The rows of 14 points, shuffled:
Each row is one point's numbers.
v1: 5.11 -1.30 -3.26 -3.14 -.63 2.51 -1.01 .87 2.72 3.82 1.96 4.12 3.78 -1.36 -.69 1.29 -6.23 -6.54 .18 4.50 1.25 -.77 -1.33 -.42 -1.59 -4.46 .90 -10.56 2.67 1.07 1.08 1.26 2.07 1.13 1.05 -2.80 -3.18 -3.20 -.66 4.94 1.92 4.75 4.97 3.13 -.68 .48 -7.09 1.10 -11.03 -.71 -3.41 .26 -1.99 -1.98 -4.26 1.72 -.59 .31 1.03 2.58 2.79 1.31 8.09 .31 -6.04 -.13 .78 -4.95 -2.48 1.83 -3.54 4.33 -5.07 2.78 -3.34 -1.01 2.68 1.52 .56 -8.44 3.90 4.77 -3.11 .15 -7.35 1.91 -1.36 1.57 -3.28 -2.25 1.09 -6.59 -3.37 -1.08 7.58 -.75 -1.70 3.17 -.33 4.56 -2.09 .04 -5.87 1.07 -10.05 -2.53 6.10 -.06 -.34 -3.51 4.11 -1.33 2.80 -3.44 -2.74 3.34 3.19 1.57 -2.39 4.86 -2.33 .92 4.54
v2: 6.03 -2.49 -3.91 -2.96 -1.58 3.32 -.64 .44 4.71 2.59 3.04 3.30 3.21 .03 -2.18 1.19 -7.13 -5.61 1.58 5.01 -.82 -1.04 -2.56 -.40 -1.82 -4.00 1.68 -11.62 2.02 -1.09 1.00 1.58 3.96 .57 -.42 -1.91 -2.37 -3.41 -.70 6.99 2.34 3.62 3.11 2.89 -.76 .48 -6.82 -.45 -10.56 -1.76 -2.26 .29 -2.32 .02 -3.36 2.81 .75 1.46 2.38 .89 2.96 .33 7.34 1.31 -5.23 .27 -1.10 -3.97 -2.30 .74 -2.21 4.14 -5.85 3.52 -2.76 -.79 1.56 1.29 .81 -8.53 2.03 4.03 -2.58 .91 -6.68 3.71 -1.01 1.74 -2.84 -2.35 .68 -6.58 -3.31 .44 7.41 -.94 -.64 3.46 -1.34 2.46 -.97 .24 -5.12 .78 -10.27 -.88 6.72 -.60 -1.91 -2.70 2.79 -3.14 1.63 -1.57 -3.31 2.92 1.78 3.72 -.02 5.42 -1.66 .51 4.72
v3: 7.26 -.87 -4.02 -2.17 -2.17 4.07 -.40 .22 4.79 3.20 2.07 3.72 3.36 -1.37 -2.11 2.17 -6.20 -6.40 3.11 4.40 -1.66 -.60 -1.02 -.92 -2.28 -3.64 3.15 -9.72 1.84 -1.49 1.77 2.04 4.09 .46 -1.39 -1.49 -1.73 -3.43 -1.48 6.96 3.02 3.98 4.10 2.09 -1.06 -.22 -6.14 -.98 -11.71 -.73 -1.38 -.04 -1.47 -.97 -3.00 2.70 .78 1.94 1.14 .83 3.61 -.08 5.59 1.90 -4.38 -.07 -1.97 -3.80 -2.98 -1.05 -1.98 4.88 -6.30 3.32 -3.76 .12 1.49 1.43 .63 -7.58 2.29 4.76 -2.56 .25 -7.06 4.46 -1.38 2.38 -2.12 -2.62 1.08 -5.74 -2.30 1.03 6.57 -1.52 .28 3.60 -1.85 1.90 -1.48 -.30 -3.96 .69 -10.23 -.46 6.66 -1.47 -1.70 -2.60 3.48 -2.66 .65 -.22 -1.65 3.43 1.56 1.88 -.79 6.00 -.25 .79 3.25
v4: 7.33 .79 -3.49 -2.02 -6.89 .69 -1.17 2.82 3.87 1.46 -.56 1.08 .10 2.02 -4.25 2.44 -5.62 -.85 1.22 2.00 -3.81 -1.79 .40 -2.43 -2.70 .17 4.35 -3.66 -2.57 -4.43 2.11 3.81 2.82 -2.14 -2.22 1.94 -6.60 -7.89 -2.57 5.94 3.80 1.96 2.17 2.83 -2.72 -2.43 -4.03 -7.27 -8.21 -1.53 2.42 1.18 -.39 -1.85 2.16 4.65 1.08 3.53 .79 -5.47 2.08 -.97 3.24 .84 .41 .83 -3.64 -.27 -3.17 -1.11 -1.53 7.31 -3.89 1.08 -7.13 -2.27 .16 -2.70 2.68 -3.37 -1.98 4.25 -.17 -1.09 -4.44 6.29 2.50 1.46 -1.69 -1.50 4.84 -1.94 1.63 1.68 6.39 -.72 2.77 8.30 -4.32 -1.96 1.86 -.75 .54 1.64 -5.55 2.30 4.38 -4.14 -5.66 3.25 2.87 -5.17 -4.32 2.20 3.01 4.42 .01 5.85 2.00 6.93 7.79 1.60 1.29
v5: 7.85 -.23 -4.63 -2.55 -4.20 2.94 -1.56 .35 5.96 2.92 1.64 2.85 2.66 1.52 -3.24 2.55 -6.30 -2.88 3.26 3.04 -4.42 -.96 -1.39 -1.35 -2.18 -.90 6.21 -6.75 -.07 -4.36 1.98 4.05 5.35 -.87 -1.24 1.06 -4.26 -5.89 -1.72 6.87 3.29 3.30 1.57 2.12 -2.36 -1.19 -5.31 -5.63 -9.87 -1.89 .64 .69 -1.21 -.61 .96 5.19 .63 3.00 1.79 -2.18 2.86 -.80 3.74 2.67 -2.25 .78 -2.30 -1.43 -3.09 -.39 -2.06 7.40 -5.57 1.96 -5.56 -.69 .46 .56 1.90 -5.99 -.28 5.19 -1.72 -.60 -5.97 5.77 1.02 2.13 -1.99 -1.71 3.79 -3.74 -.12 1.15 6.85 -1.73 2.49 6.38 -3.27 -1.05 .77 -1.80 -1.40 1.37 -10.02 1.98 4.79 -4.48 -4.07 .04 3.76 -4.32 -2.67 1.16 .21 3.48 .13 5.49 1.18 7.50 4.31 2.75 1.32
v6: -.29 5.74 -.61 -.73 -5.77 -4.87 -.64 4.87 -3.79 -.51 -3.37 -3.56 -2.54 3.58 -6.47 .38 -4.32 1.84 -5.83 -1.48 .11 -2.55 .42 -1.26 -1.78 4.56 .76 2.89 -3.71 .87 1.91 3.31 -1.83 -3.39 -1.52 1.79 -10.62 -8.50 -.93 -.18 .76 .16 1.07 5.23 -2.38 -1.91 -.59 -5.74 -.19 -1.03 1.93 1.85 -3.61 -4.98 2.47 2.61 -1.35 1.91 .04 -4.55 .29 -2.13 3.16 -2.42 5.21 -1.91 -1.11 4.20 -2.24 2.46 -5.58 4.32 .06 -2.89 -6.94 -2.05 .59 -6.79 2.11 1.89 -5.46 .22 2.30 -1.55 -1.41 2.58 6.21 -.44 -3.05 -.74 4.80 1.40 1.71 .37 5.71 -.08 .91 9.16 -2.04 -.24 2.64 .92 1.84 1.21 2.82 1.49 1.55 -2.95 -4.63 7.69 3.59 -3.16 -5.50 .26 5.25 6.33 .27 6.73 .52 1.88 7.88 -1.53 3.07
v7: 8.34 .62 -4.50 -1.95 -5.72 2.13 -1.01 1.18 4.49 1.54 2.00 2.37 .45 2.79 -2.91 2.40 -6.22 -1.49 2.40 3.02 -4.79 -1.35 -.07 -.46 -2.54 -.77 5.02 -7.21 -1.06 -3.63 2.56 3.68 4.15 -1.51 -1.95 .59 -5.57 -7.20 -2.46 6.67 4.00 2.54 1.48 2.29 -2.84 -1.91 -4.35 -5.67 -8.94 -1.29 1.23 .05 -.59 -.62 1.64 4.18 .71 3.12 .72 -3.91 2.66 -1.65 4.18 1.84 -2.28 1.36 -2.80 -1.10 -3.24 -1.30 -1.36 6.18 -5.70 1.12 -6.02 -.74 .92 -.04 2.00 -4.45 -.52 4.04 -1.34 .59 -5.86 5.16 1.17 2.09 -1.81 -2.06 4.06 -2.97 1.67 2.10 6.37 -.68 2.49 6.86 -3.38 -.21 1.34 -1.66 -.75 1.60 -8.24 3.12 5.01 -4.03 -4.44 .47 3.80 -5.15 -3.06 2.39 1.78 2.70 .58 4.84 1.70 7.63 4.52 2.09 1.89
v8: 7.36 -1.26 -4.26 -2.89 -3.68 3.45 -.53 .63 5.23 2.39 2.36 3.25 1.55 .57 -2.16 1.48 -6.07 -2.78 2.90 2.89 -3.36 -1.39 -1.51 -1.11 -2.77 -2.72 4.39 -9.31 .43 -2.17 1.59 2.83 5.03 -.53 -1.05 -.42 -2.70 -5.24 -1.87 6.67 2.64 3.92 2.95 1.22 -2.41 .16 -5.91 -3.88 -10.99 -1.60 -.52 .14 -.64 -.58 -1.00 3.36 .53 3.47 1.44 -.91 3.64 -.76 5.75 2.61 -3.45 .91 -2.82 -3.41 -2.57 -.68 -2.10 6.10 -5.90 3.45 -4.00 -.41 .39 1.00 1.45 -7.10 1.10 4.43 -3.26 .46 -6.82 4.55 -1.39 2.32 -1.42 -2.31 1.46 -4.75 -.73 1.52 7.15 -1.11 1.15 4.79 -2.89 .80 .17 -.31 -2.72 1.96 -9.66 .85 6.12 -2.57 -2.05 -.84 3.53 -3.98 -.81 .54 -.89 2.63 1.36 4.06 1.12 6.89 1.77 .85 3.27
v9: -6.16 2.28 2.47 -.45 4.18 -2.83 .02 2.68 -6.74 .51 -1.77 -.85 1.33 -3.17 -.30 -2.15 -1.81 -3.20 -6.99 .55 9.68 .53 .24 1.00 2.22 -1.57 -6.72 .23 2.21 8.56 -.48 -3.69 -5.53 .96 3.20 -3.23 -1.90 .39 1.25 -4.43 -4.39 -.17 4.00 2.21 3.23 2.56 -2.11 6.21 2.26 1.42 -4.37 1.66 -2.72 -3.74 -5.75 -2.75 -2.22 -1.86 -1.54 5.96 -.46 1.96 5.29 -4.05 -.30 -2.80 4.92 -.36 .66 4.63 -5.25 -3.75 2.67 -.57 1.76 .13 3.63 -3.18 -2.60 -.93 2.93 -1.51 -.65 -.26 -2.63 -4.62 -.14 -3.03 -3.51 -1.40 -1.66 -1.57 -5.36 -4.25 2.52 -.56 -5.83 -1.62 4.33 5.73 -1.83 3.13 -3.17 -.84 4.39 -4.62 .72 4.16 4.78 -1.41 2.29 2.78 3.71 -6.96 -2.59 3.97 2.36 -1.68 -5.70 -6.03 -7.33 -3.95 5.35
v10: 4.24 -1.01 -1.70 -3.42 .04 2.30 -.03 1.84 1.50 3.02 1.07 3.59 3.72 -2.14 -1.32 .55 -5.62 -6.57 -.51 4.55 1.88 -.14 -1.91 -.19 -1.35 -4.17 -.56 -11.22 4.09 1.61 .69 .59 1.50 .49 .64 -2.35 -3.01 -2.75 -1.44 4.32 2.09 3.26 5.16 3.12 .24 2.00 -8.24 1.15 -9.66 -.39 -2.78 .72 -2.25 -2.39 -5.09 1.62 -1.17 .63 1.80 2.38 4.37 .84 7.84 .17 -4.82 -.19 .71 -4.23 -2.65 2.07 -2.98 3.29 -5.44 2.80 -1.87 .03 2.92 1.35 -1.85 -8.86 3.88 3.53 -3.21 .11 -7.55 1.40 -1.27 1.19 -3.94 -2.83 -.43 -6.89 -4.29 -1.50 7.42 -1.55 -1.77 2.94 .30 3.86 -1.44 .54 -5.73 .74 -8.63 -2.69 6.74 .20 .15 -2.98 4.50 -1.31 2.42 -3.91 -2.61 4.62 2.60 2.21 -4.10 4.38 -3.34 -.06 5.82
v11: 2.99 .00 -2.83 -2.28 .33 1.70 -.59 2.18 1.15 3.16 1.51 2.99 4.24 -2.20 -1.86 .46 -6.52 -6.94 -1.14 4.57 2.86 -.76 -1.49 .23 -.62 -4.40 -.77 -9.39 2.61 3.49 .13 .29 1.15 .72 .41 -3.00 -3.66 -3.19 -.14 4.43 .58 3.81 5.34 3.33 -.47 1.56 -7.88 2.56 -8.75 .06 -4.10 1.80 -3.03 -2.65 -4.48 1.58 -.25 .11 .35 3.79 2.43 1.08 8.99 -.37 -4.77 -.38 .87 -4.00 -2.05 2.90 -4.58 2.93 -4.01 2.64 -2.82 -.45 2.00 .12 -1.03 -7.46 4.67 3.64 -2.08 .53 -8.79 .54 -1.48 1.26 -4.09 -2.70 .62 -6.80 -4.20 -1.65 8.05 -.64 -2.02 2.13 .25 5.10 -2.09 .83 -4.79 .22 -7.84 -2.48 5.70 .73 .36 -4.03 5.21 -2.03 3.12 -5.00 -2.40 4.31 3.08 .99 -3.63 3.88 -3.11 -.93 5.50
v12: 5.48 -1.64 -2.86 -2.63 -1.25 3.37 -.30 .34 3.42 2.50 1.61 3.87 3.34 -.96 -1.38 1.16 -6.65 -4.80 .35 5.47 -.05 -.32 -1.76 -.07 -1.79 -4.04 1.57 -10.05 2.44 .65 .72 .71 2.61 .90 .46 -2.31 -2.41 -4.18 -.82 5.81 3.29 4.02 4.42 2.68 -.28 1.15 -7.04 .07 -10.68 -.31 -3.79 .69 -1.82 -1.58 -3.70 2.55 -.01 1.34 .39 2.54 3.39 .00 7.28 2.03 -4.98 -.05 .62 -4.38 -2.68 .41 -2.80 4.50 -5.38 4.27 -2.66 -.73 1.80 2.01 -.54 -7.47 3.91 4.54 -2.71 .45 -7.69 3.25 -2.41 1.65 -3.33 -2.05 .60 -6.08 -2.51 -.32 7.28 -1.66 -1.36 3.85 -.41 3.29 -2.14 .07 -4.13 .28 -9.84 -2.01 6.30 .10 -.86 -3.75 4.62 -2.58 1.14 -2.70 -2.98 3.50 1.98 1.90 -2.48 5.63 -1.97 .32 4.18
v13: -5.41 7.09 1.67 .92 -1.01 -6.59 -1.40 4.65 -8.50 -.21 -3.85 -4.37 -1.36 .35 -4.29 -2.40 -2.91 -.18 -9.26 -2.20 7.32 -.80 1.15 -.25 .71 1.85 -5.54 5.57 -2.06 5.93 1.21 -.33 -5.71 -1.92 1.87 -.86 -8.68 -4.55 -.13 -5.28 -.79 -1.05 3.72 5.40 .76 .53 -.83 -.59 2.36 -.41 -.27 2.91 -5.97 -6.82 -1.10 .01 -1.53 -.27 -2.59 .26 -.71 -.42 2.54 -5.15 5.49 -2.51 3.19 3.76 -1.73 5.15 -6.08 -.01 2.64 -4.51 -2.47 -.98 1.66 -7.51 -.08 2.59 -2.56 -1.25 1.74 -2.80 -.49 -2.35 3.25 -3.33 -4.28 -1.04 4.05 .00 -1.29 -2.63 3.84 .39 -2.78 5.36 1.81 2.86 .76 2.56 .36 .35 7.17 -2.74 -1.27 .31 -1.17 4.75 3.43 -.02 -1.89 -4.13 3.68 6.87 1.41 4.41 -2.89 -3.92 .80 -3.73 5.29
v14: -1.19 6.55 .21 1.03 -4.94 -5.01 -1.23 3.90 -6.05 -.51 -4.94 -3.14 -1.54 2.26 -5.73 -.75 -4.69 1.46 -6.58 -1.18 1.57 -1.83 1.37 -1.97 -1.34 3.72 -.54 4.14 -4.01 1.47 1.97 2.39 -3.16 -1.99 -.04 1.14 -10.44 -7.29 -.72 -.86 1.34 -.95 2.81 5.12 -1.52 -1.60 -.07 -5.07 .44 -1.19 2.36 3.08 -3.69 -5.93 1.51 2.23 -1.30 1.76 -.53 -3.60 -.54 -1.92 2.47 -2.07 5.93 -1.61 -.36 5.02 -3.01 2.64 -5.83 3.13 .60 -3.76 -6.69 -2.68 1.17 -7.26 1.29 2.35 -4.21 -.02 1.76 -2.69 -1.67 2.82 5.62 -.73 -3.82 -1.10 5.66 1.67 1.49 -.70 5.35 .52 .09 8.16 -.53 .47 1.85 1.34 2.01 1.79 4.08 .88 .00 -2.40 -3.60 6.36 3.04 -2.91 -4.07 -.40 5.49 6.61 .54 6.36 -.03 .22 6.88 -1.07 3.67

Where the symbols take the rows:
v13 va v9
v12 tu v1
v8 va v4
v2 na v3
v14 ru v4
v2 vo v10
v3 va v7
v10 tu v11
v3 tu v2
v11 va v3
v4 ru v3
v7 tu v5
v8 ru v11
v14 tu v6
v6 na v14
v1 va v8
v6 va v13
v3 vo v1
v4 vo v5
v1 tu v10
v7 ru v12
v5 ru v1
v12 vo v11
v2 tu v12
v12 na v2
v7 vo v8
v1 na v12
v10 na v1
v8 vo v2
v5 na v7
v11 na v10
v2 va v5

The points form a chain of 70.
